cols: D X S A G
z_375: [100 134 156  59  99]
z_542: [169 179 192  90 227]
z_687: [134 134 137 123 142]
z_787: [122 114 123 119 126]
z_23: [137 142 143 120 152]
z_336: [123 121 119 133 116]
z_195: [141 144 148 117 159]
z_261: [127 127 126 126 126]
z_192: [ 98  68 116  75 129]
z_670: [157 190 142 178 132]
z_18: [148 154 159 110 175]
miss z_787: [126 114 119 122] -> [123]
miss z_375: [156  59 134 100] -> [99]
miss z_18: [154 110 175 148] -> [159]

cols: W E C N T K
z_418: [114 113  83 103 107 153]
z_92: [209  91 157  90  58  93]
z_167: [177  68 128 129 156 158]
miss z_167: [ 68 158 156 177 128] -> [129]
down: [114 209] -> W
miss z_418: [ 83 103 107 153 113] -> [114]
down: [ 90 129] -> N
down: [153  93] -> K

cols: F J H L R
z_814: [100 129 128 126 181]
z_820: [109  51 131 126 181]
z_349: [128 127 128 211 121]
z_413: [128  32 128 160 166]
z_102: [119  51 128 126 121]
z_910: [ 81  90 128 194 196]
down: [129  51 127  32  51] -> J
down: [ 51 127  32  51  90] -> J
down: [181 121 166 121 196] -> R
miss z_910: [128 194  81  90] -> [196]
down: [128 131 128 128] -> H

cols: P Z B V M
z_859: [ 82  98 124  83 145]
z_692: [ 82 114 113  75 102]
z_619: [102 131 110 152 123]
z_89: [ 82  98 123 153  76]
z_935: [148 138 146 127  62]
z_468: [ 81 130  92 177 187]
z_344: [118 168 139 120 132]
z_757: [111 194 134  79 140]
z_11: [ 44 125 144 183  98]
z_682: [111 194 160  79 140]
z_502: [ 82  98 140  83 145]
down: [138 130 168 194 125] -> Z
down: [102 123] -> M
miss z_935: [138  62 146 127] -> [148]
down: [ 82  82 102  82 148  81] -> P
down: [140 145] -> M

cols: Savu Muf Seg Visog defiz sog
z_136: [ 40 188  41 151 170  67]
z_960: [ 93 141  82 178 146  52]
z_359: [84 95 79 93 85 69]
z_343: [ 77 156  99 105 142 104]
z_592: [ 84  77 142 157  75  79]
z_233: [ 71  87  63 102  88  53]
z_170: [ 98 157 138  60  89 113]
z_238: [137  48  49 156 146 108]
down: [142  75] -> defiz
down: [ 88  89 146] -> defiz
down: [104  79  53 113] -> sog
miss z_136: [170 151 188  67  41] -> [40]

cols: pegu sepe Turu sefet kimu
z_298: [133 154 155  98  50]
z_94: [126 167 104 137 142]
z_879: [139 125 164 148 122]
z_606: [129 126 143 137 136]
z_599: [114 127 139 137 138]
z_153: [129 126 143 144 173]
miss z_606: [136 143 129 126] -> [137]
down: [154 167 125 126 127] -> sepe
miss z_298: [133  98  50 155] -> [154]

cols: vuvu Pomiv kaz tulus nenu manu gif dil zepa
z_722: [158  91 129 107 180 159  81 135 131]
z_481: [142 102  88 147  88 169 116  89  99]
z_267: [142 102  88 147 113 169 116  89 117]
z_654: [124 115 200 171 190 103  78 181  51]
z_777: [162 127 124 143 163  67 130  91 141]
z_483: [183 160 155 124 125  77 127  81 119]
miss z_481: [142  99 102  88 147  88 169 116] -> [89]
down: [124 162] -> vuvu
down: [143 124] -> tulus
miss z_654: [103  78 181  51 200 124 115 171] -> [190]
down: [91 81] -> dil

cols: dipi Gok firas kalo dala Ribuz
z_265: [105 163 140  96 133  96]
z_587: [109 106 147 140 151 202]
z_875: [130 158 154 114 157 175]
z_200: [128 119 151 123 139 159]
z_422: [151 151 133 111  87 136]
down: [106 158 119] -> Gok
miss z_875: [175 114 157 130 154] -> [158]

